Each row is followed by its class.
[-11.9  21.4 -40.2  11.3  -5.1   8.0  31.6   1.8  17.3   9.4  -9.9 -11.5
  -4.3  22.9   4.7   9.2 -10.4 -12.5  -2.8 -14.3 -20.3  11.7  14.2   2.6
   2.3  17.9   9.0   4.5  51.3  -7.9 -10.2  13.9  17.1  -1.3 -11.6   1.3
  -0.2  47.8  15.3  -3.7   2.6  34.0 -20.7   7.8  -6.0   7.8 -14.3  47.1
  -1.7 -32.6  -2.2   4.9] | B
[-11.4  -5.0 -15.3  11.2  12.1   2.5   8.3   6.3   7.3 -10.7   0.5  -1.0
  -4.7   1.9 -14.6  16.6 -10.5  -4.7   2.0   1.8  -5.1  12.6  -8.0   0.8
   9.6   6.5  16.5  -8.1  20.8  -2.6  -1.6  -1.0   0.9  -4.9   9.4   0.0
 -13.4  11.3  -1.2  -4.4   6.0  43.3   2.3 -19.3  -1.4  28.2  -2.7  28.3
   3.1 -12.8  -4.1   9.6] | J
[-27.0  13.8 -33.2  21.3  -0.3   9.4   5.6  20.4  -7.8  11.7  -5.2   5.1
  -1.4   4.8  19.0   5.3  -3.3 -23.6   2.0 -27.4 -22.2   4.5  45.5  -7.1
  17.7  16.0  -4.3 -14.2  41.6 -31.3  -9.2   3.1  16.4  -4.7  -8.5  -1.1
  16.2   8.7  26.6   8.4   5.4  18.3 -10.2  -7.6  -4.1   0.5 -21.1  38.5
   9.5 -27.8   4.3   1.9] | B
[ -5.1  -4.3 -23.1  21.1  -0.6  23.2  33.3  15.4  -7.4  11.0   0.6  -9.8
  -2.5  24.8   2.7  -9.4   6.8 -28.6  -1.7 -16.7 -30.6  -0.5  -4.6  -2.7
  17.3  21.7   5.1 -16.9  20.8  -5.5   3.1  13.6  15.8   3.1 -13.3   0.1
   5.2  45.2  14.8   4.4   1.1 -13.4 -11.6   2.5  -7.8   5.4  -6.5  37.6
   5.5 -31.8   7.1  13.6] | B
[-13.3  15.1 -24.9  17.3   1.1   8.0  14.8  10.7  -3.5  18.9 -13.8   1.0
  -1.3  -0.7  15.0  -2.5  -6.0 -13.4  -5.9 -31.7 -26.5   5.1  15.4   4.4
  14.0  17.9  -1.6 -21.5  42.4 -20.3 -11.0  14.3  28.5  -9.8 -90.2   4.8
   9.5  32.3   7.2   3.3   8.4  13.4  -8.4  -5.2  -4.6  -2.0 -14.5  42.1
  -1.5 -23.0   3.0  -9.7] | B
[-14.6  11.4 -35.9  22.9   9.2  29.0  36.4  24.3  -9.0   9.6  -1.5   6.3
   2.9  -8.8  22.6  15.8  -4.5 -15.0  -7.3  -0.3 -32.9   9.2  21.2   0.4
  23.6  38.8  13.5 -12.5  32.1 -21.9 -12.4   7.4  21.3  -1.3 -10.7   4.1
   8.4  44.0  18.8  -0.7  22.0  15.7  -2.6  -1.3   0.4  17.0 -10.4  58.5
  29.3 -26.9   9.4  10.0] | B
[-18.0  39.4 -37.5   0.8   3.1   7.1  32.6  -4.8  -8.2   2.0  -8.4  11.1
 -15.6   1.6  -1.4  11.4  13.3 -11.7   0.9 -24.9 -28.7   9.2  16.2  -1.9
 -16.6  13.9  10.4  10.7  31.3 -18.0  -8.6   9.0  -5.8  17.5   2.3 -16.9
 -26.8  27.2  -3.5  -4.3  -1.3  -7.2 -10.6  20.7  -2.0   8.8 -18.1  31.0
  10.4   9.0  10.9  18.4] | J
[ -4.0  12.4 -41.3  17.4   0.9  30.5  26.3  13.8  11.5  14.2 -16.2 -14.1
   2.6  -0.7  25.9 -12.9  11.6 -12.7  -4.7 -24.9 -16.8  -8.0   1.8  -5.8
  11.1  19.6   7.2 -14.5  17.6  -9.1 -10.5  12.7  26.8   2.1  -8.9   4.2
  -6.1  52.4  21.1   5.6  -5.5  -6.1 -20.3  15.5 -14.9  -5.6  -1.9  52.5
  -5.6 -14.6   1.2  11.0] | B
[-10.4  -4.2 -23.2  23.9  17.9  20.9  13.8  12.6   3.9 -16.7   4.3   2.3
 -15.6  -9.7 -13.6  18.1 -20.6  22.9   4.0  -9.2 -12.4  15.2  -4.5   2.8
  -0.4   6.5  15.5 -26.6   1.9 -13.5  -7.1   4.6  -1.6  -2.3  -5.0   1.2
 -10.2  33.8   6.4  -8.7   0.5   6.5   7.7  -9.7   4.0  32.3 -12.6  52.6
  -1.0 -34.8   2.5  12.9] | J
[-28.7  17.7 -34.4   6.3  -0.4   3.1  24.8   5.2  -4.3   0.1  -5.6 -13.6
 -11.4  23.2   6.8  18.1 -20.1 -31.7  -3.4 -12.1 -16.4  16.3  20.0  -6.1
  27.4  15.1   1.9  10.8  45.9 -25.0 -15.3  -5.2  16.3  -4.1  -8.1  10.3
   1.2  35.7  18.1   2.6   9.3  27.4 -10.9   4.3 -11.6  13.1 -13.1  42.2
   9.3 -35.5   3.4   5.7] | B
[-22.3  -8.2  -7.3  17.4  15.7   8.4  29.7   0.4  -0.5 -17.0   3.7  -1.5
 -11.5   3.9   3.5  12.8 -16.9  -4.5 -12.9  16.8  -2.4  15.7  -8.4  -2.9
   4.3  -1.6  22.1   4.2  11.7 -25.2  12.2  -9.3  -9.2   7.7   7.6   1.5
 -12.2  32.5  -4.4  -4.4  17.9  37.6  11.1  -0.9  -0.5  24.8  -3.8  25.3
   5.5 -38.6   8.5   2.7] | J
[ -9.8   2.2 -22.8   1.7 -16.5 -15.5   2.7  12.1   9.8  -2.1  -0.6   4.6
   2.7  10.7  -5.2   1.2  -9.8 -14.8   0.4 -18.9 -29.3   4.7   9.8  -0.1
   9.7  11.9  -4.7 -17.9  48.9 -18.0  -5.5  -0.2  12.9 -18.7 -20.0  -3.3
  18.9  28.0  21.4  -6.9  10.5  50.6 -10.1  -4.1  -1.7   3.9 -13.8  36.8
  -4.5 -30.5   8.5  14.5] | J
[-15.5  29.0 -30.3  21.9   1.5  30.7  12.3   8.9 -23.5  11.5  -0.3 -15.2
  -9.2   6.0  14.4  -3.7   5.7 -15.3 -11.5 -21.4 -15.2  10.9   9.0 -21.3
  17.3  17.8   1.9 -18.9  36.4 -20.4 -11.7   9.8  15.3  -5.7 -16.4  12.8
  13.3  39.6  19.0  10.6   4.4  16.5  -5.5  14.6  -6.0  -1.1 -11.4  49.3
   5.3 -36.7   5.1   7.6] | B
[-15.8  10.9 -32.3  10.0   4.8  17.5  32.4  10.3  -2.6   7.6  -2.6  -6.3
   8.2 -10.4  10.5   3.9  19.7 -17.5   1.9 -32.3 -39.6  -5.7  10.2   2.5
   6.4  13.0   8.5 -14.7  31.7  -3.2 -10.3  -9.2  16.2  24.7  -4.0  -4.3
  -3.1  32.0  15.9   0.7   3.5   6.1  -3.4   0.7  -2.7   2.7 -14.2  47.6
   2.7  -6.8  26.7   9.7] | B
[-10.5  -8.9  -6.0  -3.7  -7.8   0.9   5.2  -8.1  -2.0 -21.6   5.1 -21.2
 -14.8  24.4 -20.6  15.0 -22.6  -7.4  -2.3   0.9 -11.9  -0.6  -9.7   5.0
  10.4   5.6  20.3   5.6  26.4 -21.8  23.5 -21.2   1.4   0.2 -23.0 -13.3
  -5.0  26.3  10.5  -8.7  23.5  65.6 -19.1 -25.6   4.4  12.6  -1.7  29.8
  11.1 -29.2  -6.6   8.1] | J
